Below is a small trained network, with its code and all its weights. Each question gives an input and a class and asks what happens when units are switched off, that is, made to give their printed mean instead of their output.

import numpy as np


def w(rows, s, z=0):
    codes = np.array(rows[::2]) - 128.0
    scale = np.full(codes.shape[1], s)
    scale[-1] = z or s
    return codes * scale


def f(y):
    return y / 2 * (1 + np.tanh(0.7978845608 * (y + 0.044715 * y**3)))


def log_softmax(a):
    a = a - a.max(-1, keepdims=True)
    return a - np.log(np.exp(a).sum(-1, keepdims=True))


def net(x, mask):
    res = np.array(x, float).reshape(1, 7) / 4 @ E
    y = f(res @ A[0][:, :-1].T + A[0][:, -1])
    res = res + np.where(mask, y, B[0][:, -1]) @ B[0][:, :-1]
    return log_softmax(res[-1] @ U[:, :-1].T + U[:, -1])


A, B = {}, {}
E = w([
[103,107,237,96,45],'x0',
[106,117,192,67,223],'x1',
[168,39,89,179,177],'x2',
[253,182,53,71,129],'x3',
[105,80,7,67,78],'x4',
[40,108,74,92,233],'x5',
[162,84,166,85,155],'x6',
],0.0063)
A[0] = w([
[164,91,189,114,50,200],'N1',
[181,81,150,213,91,215],'N2',
[64,72,111,135,94,218],'N3',
[84,140,201,34,156,197],'N4',
[101,142,215,204,137,169],'N5',
[173,251,147,164,136,192],'N6',
[83,127,52,88,213,254],'N7',
[174,174,139,97,84,176],'N8',
[139,72,59,119,189,194],'N9',
[151,118,36,161,186,216],'N10',
[226,124,153,140,88,138],'N11',
[88,45,156,170,117,169],'N12',
[143,167,69,147,153,164],'N13',
[190,147,114,154,164,188],'N14',
[97,116,79,33,85,195],'N15',
[234,202,138,157,96,197],'N16',
[83,57,139,166,193,184],'N17',
[23,196,80,146,84,197],'N18',
[120,1,197,205,111,165],'N19',
[182,151,161,55,117,197],'N20',
[155,150,86,131,207,215],'N21',
[115,121,148,222,84,209],'N22',
[97,110,160,49,125,177],'N23',
[86,99,60,110,60,180],'N24',
[64,203,188,29,158,210],'N25',
[211,106,145,178,65,220],'N26',
[193,122,121,130,37,196],'N27',
[45,83,163,167,164,208],'N28',
[134,132,148,129,37,199],'N29',
[60,124,141,21,187,193],'N30',
],0.0081,0.0038)
B[0] = w([
[125,165,169,62,124,204],'N1',
[140,208,86,77,185,191],'N2',
[94,59,138,76,143,186],'N3',
[164,95,216,143,83,209],'N4',
[116,184,209,141,183,204],'N5',
[107,199,113,194,122,206],'N6',
[165,3,96,143,120,255],'N7',
[119,203,123,142,82,179],'N8',
[208,56,49,90,164,210],'N9',
[186,92,37,152,176,223],'N10',
[161,189,115,97,110,179],'N11',
[111,118,151,95,154,177],'N12',
[147,102,57,174,184,174],'N13',
[173,154,99,145,125,173],'N14',
[129,88,108,86,104,192],'N15',
[148,222,85,159,101,218],'N16',
[160,102,148,131,151,199],'N17',
[52,72,113,165,125,204],'N18',
[142,137,174,97,178,205],'N19',
[138,158,115,121,60,181],'N20',
[187,82,92,173,116,208],'N21',
[75,163,105,98,185,191],'N22',
[140,93,194,112,74,171],'N23',
[82,104,63,90,133,187],'N24',
[137,87,206,180,65,226],'N25',
[117,219,89,88,131,207],'N26',
[102,210,76,90,112,202],'N27',
[146,80,162,139,154,210],'N28',
[89,170,133,94,124,197],'N29',
[163,61,162,121,66,217],'N30',
],0.0072)
U = w([
[119,150,194,59,229,88],'0',
[157,177,121,44,67,162],'1',
[75,145,212,207,121,7],'2',
[158,167,88,210,120,142],'3',
[203,56,84,93,157,68],'4',
[125,80,168,140,152,192],'5',
[2,86,104,87,105,117],'6',
[181,80,197,95,10,135],'7',
],0.0081,0.0014)

Each question gives the input, the list of numbers given to net, and the class t.
The units are the neurons (one row each of A and B). Each row of codes is followed by its name. A weight is (code - 128) times the scale printed after its matrix; where a second scale follows, it is the last column's (A, B and U).
mask holds one flag per neuron, in row order. A switched-off neuron (its flag False) gives its mean, the last column of its row in B, instead of its output. The means were averaged over made-up inputs and are rounded, as every weight is.
A unit's drop is (log p(t) with every unit on - log p(t) with that unit switched off) / (log p(t) with every unit on - log p(t) with every unit switched off).
The circuit of an input: a set's keep is (log p(t) with only the set's units on - log p(t) with every unit switched off) / (log p(t) with every unit on - log p(t) with every unit switched off). Starting from the 12 units with the biggest drops (on a tie, the unit counted first), units are removed one at a time, each time the one whose removal leaves the highest keep (on an exact tie, the one counted first), for as long as the keep stays at least 0.8.
units of the circuit, in order: the units of the circuit, biggest drop first
unit that matters most: the unit with the biggest drop
k most important neurons: the k neurons with the biggest drops, biggest first
drop of u: that unit's drop, to one decimal
input [2,-4,-5,5,4,7,-2], class 6: units of the circuit, in order -> (N18; N24)
input [-8,8,-6,-7,7,0,3], class 7: units of the circuit, in order -> (N30; N25; N4)
input [6,4,-5,-8,1,-4,-8], class 2: unit that matters most -> N5
input [-4,-7,-6,5,1,7,-2], class 4: units of the circuit, in order -> (N7; N10)
input [-6,6,-6,8,-4,2,4], class 3: units of the circuit, in order -> (N6; N16; N1)
input [-7,1,-3,1,-7,-6,5], class 3: units of the circuit, in order -> (N6; N16)
input [-3,1,2,7,-5,-7,4], class 1: units of the circuit, in order -> (N11; N26)
input [3,-3,-8,4,-4,4,5], class 7: units of the circuit, in order -> (N25; N4)
input [0,8,-4,-7,2,-4,-3], class 7: units of the circuit, in order -> (N4; N25)
input [3,-3,-7,-4,3,-7,-6], class 1: units of the circuit, in order -> (N27; N26)
input [-6,-3,-6,1,6,1,-5], class 4: units of the circuit, in order -> (N10; N7)
input [8,4,-4,2,2,-8,7], class 1: 2 most important neurons -> (N27; N26)
input [-1,2,-5,2,-8,-1,-4], class 2: drop of N14 -> 0.0
input [-7,8,2,2,-5,-6,4], class 3: drop of N16 -> 0.1
input [-6,-7,-6,-5,-1,-2,0], class 6: unit that matters most -> N18
input [-5,-6,2,-6,-6,-5,-5], class 0: drop of N2 -> 0.2
input [-6,7,-6,0,-6,-8,0], class 2: drop of N10 -> 0.2
